Here is a tiny trained network, its code and every weight. The questions are about switching its units off for an input and a target symbol, where a switched-off unit gives its printed mean instead of its output.

import numpy as np


def w(rows, s, z=0):
    codes = np.array(rows[::2]) - 128.0
    scale = np.full(codes.shape[1], s)
    scale[-1] = z or s
    return codes * scale


def f(y):
    return np.maximum(y, 0)


def softmax(a):
    e = np.exp(a - a.max(-1, keepdims=True))
    return e / e.sum(-1, keepdims=True)


def log_softmax(a):
    a = a - a.max(-1, keepdims=True)
    return a - np.log(np.exp(a).sum(-1, keepdims=True))


def net(x, mask):
    ids = ['δηθλμπ'.index(c) for c in x.split()]
    T = len(ids)
    res = E[ids] + P[:T]
    u = 0
    for l in range(2):
        r = res
        for j in range(2):
            rows = slice(3 * j, 3 * j + 3)
            q, k, v = (r @ M[l][rows].T for M in (Q, K, V))
            z = softmax(np.where(np.tri(T) > 0, q @ k.T / 3**0.5, -1e9)) @ v
            o = O[l][rows]
            res = res + np.where(mask[u + j], z, o[:, -1]) @ o[:, :-1]
        u += 2
        y = f(res @ A[l][:, :-1].T + A[l][:, -1])
        res = res + np.where(mask[u : u + 4], y, B[l][:, -1]) @ B[l][:, :-1]
        u += 4
    return log_softmax(res[-1] @ U[:, :-1].T + U[:, -1])


Q, K, V, O, A, B = {}, {}, {}, {}, {}, {}
E = w([
[222,76,100,131,160],'δ',
[88,136,41,155,192],'η',
[172,196,143,113,151],'θ',
[81,156,195,109,254],'λ',
[128,77,144,102,66],'μ',
[67,88,98,162,81],'π',
],0.015)
P = w([
[74,105,27,10,54],'0',
[73,98,137,110,140],'1',
[116,174,43,135,79],'2',
[77,220,181,210,254],'3',
[84,85,149,91,120],'4',
[79,181,88,161,99],'5',
[184,134,90,201,157],'6',
[86,79,161,85,121],'7',
[51,215,75,170,92],'8',
[110,80,101,221,196],'9',
],0.01)
Q[0] = w([
[58,55,134,35,98],'0.h1',
[51,75,253,69,157],'0.h1',
[75,130,176,49,164],'0.h1',
[95,53,161,193,242],'0.h2',
[208,122,111,97,115],'0.h2',
[79,26,178,111,174],'0.h2',
],0.0064)
K[0] = w([
[87,29,199,120,80],'0.h1',
[69,103,242,1,152],'0.h1',
[79,104,115,69,175],'0.h1',
[124,73,202,159,166],'0.h2',
[133,114,114,116,105],'0.h2',
[65,28,107,132,114],'0.h2',
],0.0081)
V[0] = w([
[207,191,87,176,233],'0.h1',
[148,161,76,170,79],'0.h1',
[151,47,48,210,255],'0.h1',
[95,160,103,112,139],'0.h2',
[147,90,75,64,174],'0.h2',
[120,188,142,138,170],'0.h2',
],0.0066)
O[0] = w([
[55,133,73,133,214,3],'0.h1',
[232,166,209,154,160,127],'0.h1',
[28,174,111,157,193,185],'0.h1',
[86,36,71,64,117,175],'0.h2',
[34,78,87,38,56,249],'0.h2',
[255,182,34,160,113,56],'0.h2',
],0.0065,0.002)
A[0] = w([
[109,165,165,198,143,115],'0.n1',
[121,82,133,100,10,36],'0.n2',
[124,69,154,137,131,191],'0.n3',
[105,111,136,176,114,4],'0.n4',
],0.013,0.0026)
B[0] = w([
[244,107,159,134,73,159],'0.n1',
[2,74,151,158,132,254],'0.n2',
[160,158,17,140,56,177],'0.n3',
[153,103,142,251,200,138],'0.n4',
],0.0088,0.012)
Q[1] = w([
[149,104,163,153,56],'1.h1',
[131,132,75,59,91],'1.h1',
[102,91,127,169,180],'1.h1',
[91,152,104,228,116],'1.h2',
[166,119,24,251,104],'1.h2',
[121,141,147,25,131],'1.h2',
],0.011)
K[1] = w([
[128,131,172,137,120],'1.h1',
[104,79,148,75,109],'1.h1',
[167,106,94,164,109],'1.h1',
[103,126,91,149,67],'1.h2',
[161,89,4,198,69],'1.h2',
[121,172,185,66,170],'1.h2',
],0.014)
V[1] = w([
[152,102,163,103,79],'1.h1',
[67,108,138,67,105],'1.h1',
[133,136,161,170,102],'1.h1',
[85,162,254,96,202],'1.h2',
[120,119,202,168,172],'1.h2',
[117,66,109,197,148],'1.h2',
],0.01)
O[1] = w([
[79,72,52,130,187,135],'1.h1',
[213,135,79,75,83,234],'1.h1',
[101,121,155,121,198,130],'1.h1',
[98,254,39,171,30,69],'1.h2',
[185,253,43,164,88,103],'1.h2',
[71,144,117,162,240,248],'1.h2',
],0.0065,0.015)
A[1] = w([
[94,74,202,2,16,112],'1.n1',
[196,96,96,51,78,68],'1.n2',
[167,122,78,119,154,1],'1.n3',
[82,20,118,124,17,135],'1.n4',
],0.0081,0.0067)
B[1] = w([
[22,240,255,61,183,207],'1.n1',
[150,124,171,201,55,156],'1.n2',
[97,97,213,59,228,134],'1.n3',
[160,100,121,240,127,249],'1.n4',
],0.0091,0.018)
U = w([
[122,155,204,145,167,71],'δ',
[222,87,192,155,131,237],'η',
[102,49,71,63,172,115],'θ',
[150,88,54,254,81,32],'λ',
[33,179,8,98,132,32],'μ',
[168,202,122,223,44,252],'π',
],0.0066,0.0036)

Each question gives the input, a string of symbols that net reads in full, and the target symbol t.
The units are the heads (3 rows each of Q, K, V and O) and the neurons (one row each of A and B). Each row of codes is followed by its name. A weight is (code - 128) times the scale printed after its matrix; where a second scale follows, it is the last column's (O, A, B and U).
mask holds one flag per unit, layer by layer, with each layer's heads first. A switched-off unit (its flag False) gives its mean, the last column of its rows in O or B, instead of its output. The means were averaged over made-up inputs and are rounded, as every weight is.
A unit's drop is (log p(t) with every unit on - log p(t) with that unit switched off) / (log p(t) with every unit on - log p(t) with every unit switched off).
The circuit of an input: a set's keep is (log p(t) with only the set's units on - log p(t) with every unit switched off) / (log p(t) with every unit on - log p(t) with every unit switched off). Starting from all 12 units, units are removed one at a time, each time the one whose removal leaves the highest keep (on an exact tie, the one counted first), for as long as the keep stays at least 0.8.
units of the circuit, in order: the units of the circuit, biggest drop first
k most important neurons: the k neurons with the biggest drops, biggest first
heads that matter: for each layer, one digit per head in row order, 1 if its drop is at least 0.15 and else 0, layers parted by /
drop when u is switched off: that unit's drop, to one decimal
input μ π λ, target π: units of the circuit, in order -> [1.h2 0.n3]
input μ μ η μ μ μ λ π δ π, target η: 2 most important neurons -> [0.n2 1.n1]
input μ λ μ λ μ δ π μ μ π, target η: units of the circuit, in order -> [1.h2 0.n2]
input η π δ π δ δ μ, target θ: 3 most important neurons -> [1.n4 1.n1 0.n3]
input θ δ μ μ, target η: units of the circuit, in order -> [0.n2 1.h2]
input μ λ δ, target θ: heads that matter -> 10 / 00
input π δ θ, target η: units of the circuit, in order -> [0.n2 1.h1 1.h2]
input δ μ δ μ δ θ, target η: units of the circuit, in order -> [0.n2 1.h2]
input μ δ μ π μ δ δ λ, target μ: heads that matter -> 10 / 01
input δ δ λ, target π: 4 most important neurons -> [0.n2 0.n3 1.n1 0.n1]
input π θ δ, target θ: 4 most important neurons -> [0.n3 1.n4 0.n2 1.n1]
input λ π π θ θ, target π: units of the circuit, in order -> [1.h2]
input θ μ μ, target δ: 4 most important neurons -> [1.n1 0.n3 0.n4 1.n4]
input π η μ δ μ μ λ π, target λ: 3 most important neurons -> [0.n2 1.n4 0.n4]
input λ π θ μ μ λ μ, target θ: drop when 1.n2 is switched off -> 0.3
input μ μ π μ μ θ μ θ, target π: drop when 1.h2 is switched off -> 1.1
input μ δ λ θ μ δ η μ δ μ, target λ: drop when 0.h1 is switched off -> 0.3
input λ θ μ δ λ, target μ: drop when 0.n3 is switched off -> 0.0
